Below is a small trained network, with its code and all its weights. Each question gives an input and a class and asks what happens when units are switched off, that is, made to give their printed mean instead of their output.

import numpy as np


def w(rows, s, z=0):
    codes = np.array(rows[::2]) - 128.0
    scale = np.full(codes.shape[1], s)
    scale[-1] = z or s
    return codes * scale


def norm(h):
    return h / np.sqrt((h * h).mean(-1, keepdims=True) + 1e-5)


def f(y):
    return y / 2 * (1 + np.tanh(0.7978845608 * (y + 0.044715 * y**3)))


def log_softmax(a):
    a = a - a.max(-1, keepdims=True)
    return a - np.log(np.exp(a).sum(-1, keepdims=True))


def net(x, mask):
    res = np.array(x, float).reshape(1, 6) / 4 @ E
    u = 0
    for l in range(4):
        y = f(norm(res) @ A[l][:, :-1].T + A[l][:, -1])
        res = res + np.where(mask[u : u + 10], y, B[l][:, -1]) @ B[l][:, :-1]
        u += 10
    return log_softmax(norm(res)[-1] @ U[:, :-1].T + U[:, -1])


A, B = {}, {}
E = w([
[187,90,247,95,219,130,37,92,238,153],'x0',
[129,12,65,75,160,147,95,212,101,105],'x1',
[176,112,48,89,145,86,220,185,148,255],'x2',
[170,155,127,102,87,131,149,208,174,59],'x3',
[199,176,159,211,166,78,94,233,55,128],'x4',
[181,111,125,60,200,160,184,74,58,81],'x5',
],0.0071)
A[0] = w([
[89,92,117,160,152,131,66,96,116,65,211],'L0N0',
[128,122,166,128,157,147,179,151,190,109,76],'L0N1',
[174,134,126,119,187,149,115,154,198,131,155],'L0N2',
[116,128,140,117,139,210,136,216,132,122,144],'L0N3',
[55,150,109,173,104,155,121,155,137,147,105],'L0N4',
[104,30,136,145,105,107,111,173,162,114,56],'L0N5',
[162,207,90,184,124,125,118,73,179,106,41],'L0N6',
[175,209,118,46,219,182,183,151,121,40,122],'L0N7',
[104,74,109,194,158,103,98,51,71,180,75],'L0N8',
[196,1,124,178,122,196,139,130,93,126,3],'L0N9',
],0.0087,0.0037)
B[0] = w([
[222,107,136,126,86,219,165,191,63,109,253],'L0N0',
[112,100,105,144,48,57,100,97,175,181,149],'L0N1',
[137,110,133,166,23,79,139,66,35,163,230],'L0N2',
[198,237,88,58,81,107,250,164,127,72,168],'L0N3',
[63,136,109,110,155,84,90,89,41,98,180],'L0N4',
[55,188,208,65,110,91,158,200,137,141,167],'L0N5',
[114,246,178,47,48,150,206,140,137,172,170],'L0N6',
[81,197,84,112,93,186,21,113,107,237,249],'L0N7',
[209,106,138,117,47,237,182,254,175,211,204],'L0N8',
[55,203,198,45,152,81,130,195,159,156,151],'L0N9',
],0.0065,0.0044)
A[1] = w([
[142,78,87,2,141,127,89,167,111,39,5],'L1N0',
[76,114,130,185,54,96,107,181,186,115,128],'L1N1',
[222,15,218,147,159,106,121,106,129,193,148],'L1N2',
[45,132,146,93,143,78,50,200,149,124,87],'L1N3',
[157,195,161,169,163,80,125,167,57,149,106],'L1N4',
[194,126,172,100,168,87,50,83,172,133,38],'L1N5',
[212,70,63,61,186,20,194,87,133,232,148],'L1N6',
[180,157,145,102,74,132,208,125,160,241,181],'L1N7',
[207,107,78,112,119,136,175,155,183,105,111],'L1N8',
[65,69,83,97,59,166,158,64,209,96,149],'L1N9',
],0.0076,0.0028)
B[1] = w([
[122,165,199,129,143,95,131,121,152,127,156],'L1N0',
[139,180,90,124,176,167,64,115,121,165,164],'L1N1',
[139,133,78,83,61,126,135,117,107,125,194],'L1N2',
[95,129,165,62,161,135,102,41,158,161,144],'L1N3',
[164,115,135,107,152,115,152,100,149,146,184],'L1N4',
[103,143,89,98,68,73,143,111,139,127,154],'L1N5',
[130,121,177,175,123,146,85,146,81,88,221],'L1N6',
[75,133,181,146,100,192,152,147,137,146,254],'L1N7',
[120,133,124,162,89,139,60,131,110,131,139],'L1N8',
[251,143,125,164,177,94,149,164,114,154,182],'L1N9',
],0.012,0.0082)
A[2] = w([
[125,44,177,90,195,57,131,216,140,164,20],'L2N0',
[85,136,33,155,168,136,254,144,86,164,230],'L2N1',
[94,104,144,41,163,118,184,52,5,132,134],'L2N2',
[115,161,116,65,177,95,161,210,73,80,105],'L2N3',
[178,94,107,109,169,111,125,105,149,176,145],'L2N4',
[111,56,101,59,128,129,100,213,130,97,89],'L2N5',
[148,183,113,69,137,188,73,139,77,244,254],'L2N6',
[98,68,106,27,173,121,97,207,123,130,40],'L2N7',
[167,127,155,104,131,175,101,66,145,45,129],'L2N8',
[152,22,147,96,133,235,231,110,166,146,103],'L2N9',
],0.0073,0.0019)
B[2] = w([
[197,221,211,142,119,162,177,105,139,104,135],'L2N0',
[106,107,143,93,93,58,82,79,87,104,166],'L2N1',
[76,194,85,175,123,88,57,94,155,196,152],'L2N2',
[110,129,95,165,82,94,127,69,158,201,149],'L2N3',
[130,146,128,212,134,57,89,106,68,187,125],'L2N4',
[106,156,245,183,94,172,254,53,136,174,138],'L2N5',
[117,107,90,110,221,123,86,146,173,105,253],'L2N6',
[88,154,191,147,139,131,164,78,133,236,139],'L2N7',
[86,142,148,180,83,137,109,193,43,127,145],'L2N8',
[175,142,94,131,155,127,98,161,125,162,161],'L2N9',
],0.0087,0.011)
A[3] = w([
[161,201,112,51,89,144,165,166,205,86,152],'L3N0',
[98,107,93,156,60,169,72,156,164,171,130],'L3N1',
[130,52,152,84,78,85,122,96,193,135,163],'L3N2',
[71,116,74,160,166,117,144,206,149,177,4],'L3N3',
[202,73,95,149,208,128,134,128,171,154,165],'L3N4',
[176,113,97,174,136,57,117,178,166,208,77],'L3N5',
[255,206,97,125,113,91,147,134,105,118,217],'L3N6',
[161,139,99,85,60,98,73,152,221,105,185],'L3N7',
[78,126,149,230,133,84,139,97,84,114,19],'L3N8',
[193,98,216,94,104,85,71,140,152,181,112],'L3N9',
],0.0085,0.0018)
B[3] = w([
[199,70,110,20,122,158,126,136,147,219,186],'L3N0',
[154,106,92,66,165,139,79,133,110,58,229],'L3N1',
[86,75,95,98,107,2,125,111,41,112,146],'L3N2',
[113,152,105,128,86,182,72,112,155,88,150],'L3N3',
[97,108,84,122,186,76,129,169,164,137,152],'L3N4',
[201,151,167,205,142,161,113,147,124,52,172],'L3N5',
[125,23,169,165,166,79,140,121,201,138,227],'L3N6',
[110,153,43,115,154,108,90,223,81,149,195],'L3N7',
[146,40,114,99,80,133,151,120,128,172,148],'L3N8',
[88,119,51,193,96,110,212,86,90,119,254],'L3N9',
],0.0088,0.0059)
U = w([
[120,122,37,111,54,48,114,84,59,136,140],'0',
[126,211,210,96,109,163,182,75,158,214,152],'1',
[193,112,91,116,130,192,89,182,136,166,185],'2',
[116,203,83,136,216,154,34,115,118,149,123],'3',
[222,98,138,211,195,92,138,113,143,109,110],'4',
[153,121,158,170,88,196,108,153,78,66,141],'5',
[106,127,84,102,174,153,158,104,165,88,36],'6',
[117,115,123,66,166,113,205,61,165,10,1],'7',
],0.013,0.0071)

Each question gives the input, the list of numbers given to net, and the class t.
The units are the neurons (one row each of A and B). Each row of codes is followed by its name. A weight is (code - 128) times the scale printed after its matrix; where a second scale follows, it is the last column's (A, B and U).
mask holds one flag per neuron, layer by layer. A switched-off neuron (its flag False) gives its mean, the last column of its row in B, instead of its output. The means were averaged over made-up inputs and are rounded, as every weight is.
A unit's drop is (log p(t) with every unit on - log p(t) with that unit switched off) / (log p(t) with every unit on - log p(t) with every unit switched off).
The circuit of an input: a set's keep is (log p(t) with only the set's units on - log p(t) with every unit switched off) / (log p(t) with every unit on - log p(t) with every unit switched off). Starting from the 12 units with the biggest drops (on a tie, the unit counted first), units are removed one at a time, each time the one whose removal leaves the highest keep (on an exact tie, the one counted first), for as long as the keep stays at least 0.8.
units of the circuit, in order: the units of the circuit, biggest drop first
most important unit: the unit with the biggest drop
top k neurons: the k neurons with the biggest drops, biggest first
k most important neurons of layer l: the k neurons of layer l with the biggest drops, biggest first
input [-4,1,-4,-7,-4,-8], class 3: units of the circuit, in order	(L1N1)
input [-2,-2,5,7,-6,8], class 3: units of the circuit, in order	(L0N7, L2N6)
input [3,-2,-8,-6,3,2], class 5: top 2 neurons	(L2N8, L1N9)
input [2,4,1,-1,7,-6], class 4: top 2 neurons	(L1N4, L0N7)
input [-1,-1,-6,-8,5,3], class 2: units of the circuit, in order	(L0N8, L1N6)
input [7,2,7,2,3,-8], class 3: units of the circuit, in order	(L1N1, L0N0)
input [-5,5,-4,1,8,-8], class 3: units of the circuit, in order	(L1N1, L1N3)
input [8,5,-6,-8,5,-7], class 0: units of the circuit, in order	(L1N2, L3N9, L1N5)
input [7,-1,5,-4,7,-7], class 0: units of the circuit, in order	(L1N2, L3N9)
input [6,6,7,-1,4,3], class 5: top 3 neurons	(L1N6, L0N2, L0N3)
input [5,4,-5,-5,-6,-5], class 4: units of the circuit, in order	(L1N9, L0N7)
input [-1,7,1,6,-8,-6], class 4: units of the circuit, in order	(L1N9, L3N5)
input [-2,0,6,1,-4,2], class 5: units of the circuit, in order	(L1N6, L1N7)
input [5,1,0,-7,-1,-5], class 2: most important unit	L0N8
input [2,4,0,7,-1,8], class 3: units of the circuit, in order	(L0N7, L2N6)
input [-1,-3,-4,6,3,2], class 2: units of the circuit, in order	(L3N0, L1N6)
input [6,7,-3,-5,-1,-7], class 1: 3 most important neurons of layer 0	(L0N5, L0N0, L0N7)
input [5,8,-4,-1,5,8], class 1: units of the circuit, in order	(L0N9, L2N7, L2N5)
input [-1,4,7,5,8,3], class 4: top 2 neurons	(L1N4, L0N8)
input [-6,-7,4,-6,-1,-3], class 1: top 4 neurons	(L1N7, L0N8, L0N6, L3N9)
input [1,1,2,7,-5,8], class 3: most important unit	L0N7
input [-1,4,1,6,5,-7], class 3: top 3 neurons	(L1N1, L0N0, L1N3)
input [0,-4,-4,4,2,0], class 1: top 2 neurons	(L0N6, L1N2)
input [6,0,0,-7,-5,-4], class 2: top 2 neurons	(L0N8, L2N9)
input [0,-7,5,-8,-6,3], class 2: top 3 neurons	(L1N7, L0N8, L2N9)
input [2,6,-5,-4,-5,4], class 1: top 2 neurons	(L0N9, L2N5)
